In the rows, 128 means zero.
Each row of numbers stands for one element and depends on some of the facts below. Use the named rows to name the rest.

Some rows with their names:
[120  85 138 162 178 125 141 118  77 121 153  77 121 121 120 137 130  97
  83 164 146 122 103  86 127  96 120 130 174 127 141 123 154 120 168] : <647>
[129 130  93 153 152 108 155  98 129  71 132 124 148  83  95 136 128  77
 122 136 144  90 144 108  82 135 162 115 137 181 169 107 140 123 112] : <589>
[165 137  99 103  76 125 104 127 184 129 106 119 150 143 112 119 118 129
 147 106 119 164 155 180 140 139 168 115  77 191 105 117  55 110  86] : <452>
[159 145  59 160 173 122 154  90 116  64 133 137 124 117  95 167  97  93
 104 144 146 110 148 115  75 143 135  92 136 188 130 103 152 112  82] : <501>
[175 155  75 140 152 137  77  97 102 123  83 116  83 100 145 162 121 136
 109 192 156  64 135  66 106 127 108 118 189 113 113 151 173 111 174] : <190>
[133 115 129 157 145 157 121 109  86 105 116 122  92 134 132 159 135  91
  81 196 116 113 113  73 107 121 102  92 171 168 107 131 165 110 146] : <543>
[124 136 103 140 167 120 153  89 119  88 145 136 130  85 135 157 127  74
 133 130 134 105 158 108  92 142 151 111 142 172 132 115 172 130 118] : <511>
[146 116  60 141 174 102 173  96  90  59 169 140 161 124 126 181  92 120
 142 130 132 122 118 124  91 163 146 110 118 169 159 175 159 129  89] : <450>
[159 118 122  82  85 137  78 127 123 160  94  96 165 177 175 126  96 174
 177 131 118 132 134 174 174 139 126 136 124 101 115 208 104 130 137] : <134>
[118 143 155 154 171 129 176 135  96  80 137 157 133 112 152 139 114 140
 143 160 123  89 131  97 113 173 111 124 164 170 158 188 151 160 159] : <610>
[116 122 181  97  68 146 100 148 147 168 115 122 144 170 131 115 135 129
 130 144 120 146 115 164 189  86 103 126 113 128  80 155 112 142 118] : <539>
[ 80 111 167 107  99 148 116 165 164 177 144 180 121 164 122 104 107 170
 115  93  76 159 110 162 136 143 108 133  79  86  97 102 102 162 130] : <93>
[147 138 150 120  68 126  59 131 153 185  97 115 118 162 134 147 147 149
  97 128 115 148  87 131 176 112 113 114  99  98  69 137 110 142 136] : <395>
[109  94 161 165 197 124 164 141 113 113 159 118 111 121  97 109 137 128
  85 143 128 111 125  99  76 143 111 147 157 132 151 114 127 137 168] : <275>
[128 110 190 122 121 125 120 146 174 157 141 116 121 181 121  80 149 159
 107  92  89 169 118 165 136 144 111 136  93 113 106 100  70 146 145] : <371>
[157 129 111  92  79 152  62 130 141 177  79 103 135 152 146 103 109 156
 168 122 124 125 137 165 174 105 124 144 133  87  98 145 107 124 136] : <565>
[142 165  90 160 156  87 125  82 127 119 149 147 102  82 143 183 147  96
 106 123 150  71 138  68  91 155 156 106 125 137 118 128 183 148 126] : <241>
[123 113 175 112  92 128  90 147 136 169 119  81 147 168 123 114 141 134
 120 126 122 179 104 157 172  90 118 136 115 102 104 126 101 131 138] : <213>
[ 59  69 137 150 144 142 180 125  95 107 122 155 109  89 114 111 132 125
  85 143  71 111 110  92  68 167 148 131 156 152 148  90 143 130 174] : <561>
[145 153 176  93  80 151 125 148 159 136 107 165  92 157 149  47 164 175
 170  93 105 188 101 153 117 160  81 132 125  68 166 129 105  90 123] : <587>
[116 135 125 167 161 136 173 147 106 102 115 152 103  94 125 128 113 128
 126 149 114 102 129  96  94 148 134 132 175 150 165 118 134 135 147] : <469>

Facts:
[<544> <11> <589> <524> <507> <136> <511> <534> <61> <450> <241> <570> <306> <501> <298> <670> <99>] Π gekik
[<258> <90> <416> <587> <656>] Π razi
[<647> <244> <539> <418> <530> <82> <398> <395> <543> <13> <51> <121> <213> <580> <250>] Π storo
[<454> <610> <272> <469> <623> <262>] Π foplo
[<275> <630> <371> <93> <561>] Π nobrel
[<452> <183> <149> <313>] Π virak
[<541> <565> <134> <190> <252> <526>] Π stuklegra
{<544> <275> <244> <61> <670> <121> <262> <580> <526> <250>} Δ stivak
{<258> <454> <524> <507> <136> <371> <418> <534> <450> <93> <587> <395> <543> <570> <306> <183> <134> <501> <190> <13> <298> <51> <149> <623> <252> <656> <99> <313>} Δ groklun
{<647> <90> <398>} Δ suskes
{<11> <589> <416> <530> <452> <272>} Δ sugom
{<630> <541>} Δ klelon
{<539> <610> <82> <565> <213> <561>} Δ lenaski
{<511> <241> <469>} Δ bobe
[<544> <258> <454> <630> <539> <507> <371> <90> <418> <452> <61> <82> <93> <587> <398> <395> <565> <183> <134> <13> <670> <51> <623> <213> <580> <656> <526> <99>] τ drudibe
[<647> <11> <275> <589> <244> <524> <136> <610> <511> <534> <416> <530> <450> <272> <541> <241> <543> <570> <306> <469> <501> <190> <298> <149> <121> <262> <561> <252> <313> <250>] τ drokon
<544> ζ [<561>]
<11> ζ [<450>]
<454> ζ [<524> <452>]
<589> ζ [<452> <136>]
<630> ζ [<561>]
<244> ζ [<13>]
<539> ζ [<99> <610>]
<524> ζ [<252>]
<507> ζ [<589> <241>]
<610> ζ [<61> <450>]
<511> ζ [<543> <313>]
<90> ζ [<398>]
<418> ζ [<262>]
<452> ζ [<501>]
<61> ζ [<99>]
<450> ζ [<398> <501>]
<272> ζ [<450> <570>]
<82> ζ [<398>]
<93> ζ [<580>]
<587> ζ [<298>]
<395> ζ [<306>]
<241> ζ [<306>]
<565> ζ [<526>]
<543> ζ [<190>]
<306> ζ [<524>]
<469> ζ [<544>]
<183> ζ [<398>]
<134> ζ [<450>]
<501> ζ [<121> <190> <398>]
<190> ζ [<306>]
<13> ζ [<93>]
<670> ζ [<450>]
<51> ζ [<543>]
<149> ζ [<524>]
<623> ζ [<272> <90>]
<262> ζ [<647>]
<561> ζ [<418>]
<580> ζ [<398> <570>]
<656> ζ [<99>]
<526> ζ [<252> <306>]
<313> ζ [<61>]
<250> ζ [<262>]

Which element is each row?
A row may be one of the elements named above.
[150 157  98 159 170  91 133  86 135 114 147 144 107  77 132 176 147  97
  97 122 152  75 137  70  96 154 154 108 129 140 119 114 181 143 125] : <241>
[104 103 156 169 188 124 167 126 110 100 162 120 115 117 101 103 139 126
  78 150 116 113 116  97  75 146 107 142 150 136 147 110 137 133 169] : <275>
[139 134  82  91 111 138 112 136 158 151 134 148 127 153 122 161  87 141
 140  91 135 178 155 186 142 128 136 121  83 134  81 108  89 113  76] : <183>
[ 89  97 169 107  84 145 116 150 159 157 109 152 134 156 127  89 142 142
 119  96  46 171 109 163 126 154 123 130  91 123 105  99  78 143 140] : <630>
[119 141 162 159 168 118 171 135 106  81 151 171 126 104 153 134 107 142
 150 154 120  91 140  97 113 154 121 130 166 178 160 193 150 155 146] : <610>
[132 131  87 133 177  93 166  95 102  83 161 138 158  98 144 172 125 106
 139 130 139 100 126  96 105 173 162 125 127 172 158 169 168 147 117] : <11>
[121 162  87 166 140  81 153 112 145 112 148 145 157  49  68 148 144 105
 119 141 167  71 135  88  94 130 178 149 113 133 171 124 128 155 117] : <524>
[136 131  70 144 148 103 150 122 119 108 156 141 135  48  94 155 130 126
 118 155 160  80 160  90  95 131 162 143 127 172 145 128 126 138 134] : <149>
[102 109 134 150 169 137 169 141  89 107 116 136  85  93 151 136 114 126
 120 138  95 117 126  94 108 163 156 129 191 139 164  95 145 116 170] : <262>
[140 132 129  85  93  94 115 112 153 133 140 125 164 173 170 145 139 130
 172  69 107 150 126 171 163 166 168 120  62 148 121 164 124 151  91] : <670>
[158 132  60 167 169 123 152  89 117  63 138 135 126 120  95 162  96  87
 118 142 150 120 137 113  69 145 141  86 129 176 132 118 158 114  88] : <501>
[118 124 135 163 185 108 175 136  92  96 151 151 127 112 153 148 106 164
 135 133 115 113 113  94 114 162 132 145 154 143 170 182 135 153 158] : <272>
[126 119 164 117  89 138 102 156 134 165 120  82 149 179 128 111 141 134
 110 125 128 168 107 162 177  90 114 126 109 113 108 131  93 133 130] : <213>
[124 166 169 103 118 111 109 129 176 138 157 124 155 165 134 106 148  92
 168  74 142 154 175 187 165 100 126 132  86 129  94 104 124 128  87] : <99>
[132 144 158 152 175 141 187 127 103  84 133 156  86  92 120  67 163 147
 138 143 147 132 113  92  77 161  72 142 189  85 208 126 146  81 149] : <416>
[109 163 185  90  88 128 118 129 189 141 146 174 160 145 147 107 138  97
 183  84 134 124 179 191 177 105 112 110  79 161  78 124 134 156  87] : <61>
[146 137 133 101  85 105 108 113 185 151 112 132 139 141 141 131 144 110
 149  69 111 147 136 160 153 128 150 129  71 135 103 110 107 124  95] : <507>
[103 135 122 123 156 130 155 110 108  89 162 165 130  78 134 151 125 102
 144 155 162  88 185 106 123 132 128 124 145 201 111 136 153 131 114] : <313>
[138 149 121  95  90 104 107 117 177 143 121 129 142 142 133 132 147 119
 152  71 118 155 149 162 135 136 155 126  76 135 103 109 111 130  90] : <507>
[165 157 105 104  69 131  36 123 159 202  64  99 127 137 149 132 127 176
 138 143 134 112 133 143 173 116 125 146 125  66  83 145 110 134 148] : <526>
[ 96  76 150  99  65 157  97 137 118 174  83 110 119 156 162 135 136 124
 128 113  72 166  91 145 185 110 154 126 130 113 106 103 117 118 144] : <418>
[123 157  84 168 139  90 151 109 144 102 141 142 160  54  78 145 142 106
 123 136 162  64 135  83  91 126 166 153 117 131 176 133 140 159 119] : <524>
[127 163 199  96  72 170 130 158 167 140 119 194  97 150 147  29 158 165
 185 106 104 168 119 169 131 149  58 137 125  80 136 134 113  93 112] : <656>
[162 121 119  67  83 143  68 131 125 159  89 107 164 175 175 129 106 171
 181 129 121 136 127 173 179 130 120 149 125 118 110 206 104 134 144] : <134>
[ 95 103 151  89  60 155  96 153 139 190 113 133 142 150 125 140 119 142
 128 125 106 153 101 149 182  82 114 138 104  89  95 123 121 154 125] : <13>
[136 113 156 107  70 137  83 135 139 162  88 114 131 184 140 125 124 124
 115 138  95 159 110 153 174 110 119 104 117 125  85 127 113 125 127] : <51>
[158 160 148 127  77 123 120 163 182 145  84 142 139 148 110  81 124 166
 135 107  96 149 130 161 149 144 150 142 104 119 129 130  60 136 129] : <454>
[151 128 115  90  78 151  63 132 139 178  72 106 140 155 156 120 116 151
 166 133 124 132 152 164 174 103 116 140 133  81 102 144 108 122 133] : <565>
[142 175  85 164 141  80 133  91 145 115 143 144 124  49 104 156 156 103
 101 127 155  63 128  77  87 141 162 124 111 127 139 122 158 158 127] : <306>
[137 145 150 121 101 131 117 163 167 159 108 152 120 166 147 109 107 171
 160  93  94 175 125 160 156 143 132 133 120 109 114 127  90 132 123] : <623>
[141 153 127  98  89 165 140 149 157 136 117 192  85 169 122  69 106 191
 158 103 104 210  98 170  93 159  61 114 105  56 152 122 105  88  72] : <90>
[103  91 167 112  84 149 123 148 159 157 113 145 128 165 128  78 137 145
 109 102  59 161 111 160 119 154 131 130  94 117 105  98  80 148 139] : <630>
[106 114 117  91  76 123 127 129 167 148  92 136 150 126 140 124 128 101
 165  62  92 150 147 164 150 127 196 121  83 140 114  87 116 124  97] : <544>

Now the same elements, written a new way:
Named rows:
[ 86 117 191 146 141 182 159 141  92 138  76  75 112 116] : <416>
[ 91 110 154 120 148 185 110 140  86 149 150  99 126 162] : <213>
[ 88  94 153 119 154 175 109  94 101 149 159  80 139 176] : <544>
[ 88 119 146 104 151 167 108 103 103 162 150  81 141 171] : <507>
[ 88 137 151 116 160 166 139 100 126 151 119  62 126 117] : <450>
[107 120 164 160 143 182 105 140  82 170 115  99 121 184] : <134>
[ 78 120 158 129 155 164 142 103 126 149 135  61 130 113] : <534>
[ 89 133 148 118 159 164 135 102 126 152 122  59 124 120] : <11>
[ 98 127 142 111 151 183 104 137  84 148 132 101 116 164] : <82>
[ 84 137 170  81 138 160 182 119  87  99  72  78 125  94] : <149>
[ 81 137 159 102 157 162 146  97 130 144 128  58 135 116] : <589>
[ 82 132 161 179 145 190 116 119 165 182  96  62 123 112] : <298>
[ 93 147 156 142 131 164 158 125  95 121  82  72 114 118] : <272>
[ 83 129 166 117 153 178 144 131 107 130 132  79 118 108] : <530>
[ 81 139 159 101 157 160 148 100 129 144 132  58 133 113] : <524>
[108 129 146 103 151 182 109 140  90 150 145  99 131 166] : <51>
[ 84 126 164 115 150 169 150 116 105 112 132  69 122 108] : <561>
[ 85 132 154 154 123 163 157 144  96 136  88  69 118 110] : <262>
[ 97 147 162  98 160 176 147 134 117 131 125  78 122 112] : <543>
[110 119 139 123 160 174 104 104 113 171 138  82 141 175] : <61>
[ 83 137 160 132 154 180 146 146 113 143 115  78 119  99] : <647>

Rows to name:
Some rows may be elements named above.
[ 97 136 152 114 160 162 139 103 130 152 133  59 137 120] : <511>
[ 91 117 144 107 153 167 112 105 106 162 147  82 141 170] : <507>
[100 142 184 149 147 174 149 130 107 151 109  80 124 127] : <190>
[ 91  92 152 123 151 174 108  95 102 154 162  82 136 177] : <544>
[105 138 161 100 149 170 181 112  98 107  59  79 123  96] : <313>
[ 97 121 154  92 142 171 149 118  71 117  71 103 127 148] : <452>
[ 98 120 153  94 142 172 151 115  73 115  75 101 128 148] : <452>
[ 97 127 147 127 119 165 128 136  68 137 112  92 128 176] : <454>
[ 97 136 152 115 160 164 139 104 131 149 130  59 138 117] : <511>
[ 97 130 152 118 149 186 117 121  77 133 135  94 115 151] : <93>
[ 88 117 169 131 123 160 158 123  83 104 113  66 117 129] : <469>
[ 99 136 152 118 161 163 138 102 129 149 132  57 135 120] : <511>
[ 99 119 133 121 156 171 101 110 103 165 134  84 134 175] : <670>
[ 96 128 160 109 150 197 116 135  77 140 141 104 108 141] : <13>
[104 136 161 105 150 170 181 115 102 106  58  80 126  93] : <313>
[124 117 168 144 148 190 122 143  81 161  86  97 122 176] : <656>
[109 122 164 156 145 182 104 137  77 167 118 101 121 184] : <134>
[ 95 127 152  95 147 178 113 141  84 146 147  99 127 163] : <395>
[ 98 115 146 103 142 175 139 123  67 118  71 103 115 146] : <183>
[ 95 106 152 120 144 174 112 123  77 129 154  90 127 170] : <630>
[104 117 172 143 143 188 124 137  74 159  71 100 107 167] : <90>
[103 126 135 143 125 169 120 135  69 139  94  89 116 174] : <623>
[ 97 131 150 116 148 186 115 120  77 135 137  97 114 152] : <93>
[104 144 153 142 132 165 156 129 102 126  82  68 122 124] : <610>
[115 128 142 107 157 184 104 138  93 154 136 100 129 170] : <539>
[ 94 110 147 128 145 177 115 129  82 137 146  94 129 162] : <371>

The same elements again, as new rows of numbers:
Known rows:
[ 52 156 116 143 144 169 118 118 124 102 111  84  86] : <526>
[ 73 158 104  96 131 117 136 142 126  82 166 146  93] : <418>
[178 118  70 134 125 117 152 134 141 130 165 139 180] : <250>
[154 130  84 164 143 168 124 123 139 139 119  67 182] : <190>
[ 49 137 127  95 117 118 123  90 105 121 169 141  86] : <580>
[ 54 145 193  83 140 115 102 112 135 155 146 120 102] : <90>
[ 11 183 164 109 101 134 139  91 131 118 114  66 128] : <183>
[185 133 106 125 131 114 147 157 146 121 160 116 192] : <561>
[ 92 110 189 100 132 149 129 132  83 109 113 158  84] : <670>
[127 156  94 163 110 151 157 123 159 132  97  63 208] : <149>
[ 60 137 151 106 154 144 104 137 145 124 128 142  79] : <454>
[ 62 130 107 114 126 132 129 123 111  95 146 149  81] : <51>
[ 82 151 138 101 128 129 127 139 122  88 143 131  89] : <630>
[ 77 149 145  98 129 127 122 125 121 103 137 128  89] : <93>
[106 131 162 107 142 138 108 141  96 100 132 135  60] : <507>
[149  86 144 129 136 148 156 145 146 158  99 163 206] : <610>
[ 61 141 100 103 126 128 130 124 111  94 152 149  85] : <13>
[ 63 133 111 119 122 132 139 125 110  89 135 167  82] : <539>
[223 114 129 152 117  98 118 134 132 151 120 127 130] : <298>
[ 58 144 130 108 109 100 119  81 113 134 157 142  71] : <398>
[ 86 150 137 122 116 115 114 122 126 111 113 139  71] : <371>

Which element is each row?
A row may be one of the elements named above.
[ 38 142 169 108 112 153 150 124 108 105  95 129 119] : <134>
[ 15 176 151 116 109 143 152 112 135 101 109  78 128] : <452>
[128 143 116 161 106 143 179 130 153 123  84  82 224] : <313>
[ 61 131  80 129 143 156 116 115 108 104 144 134  75] : <395>
[116 149 166  90 145 127 111 159 115  89 154 133  79] : <544>
[177 129 119 120 143 112 133 161 172 142 144 130 187] : <262>
[128 150 120 160 103 146 182 131 156 119  83  79 224] : <313>
[166 115 116 128 139 123 128 151 166 158 132 133 186] : <469>

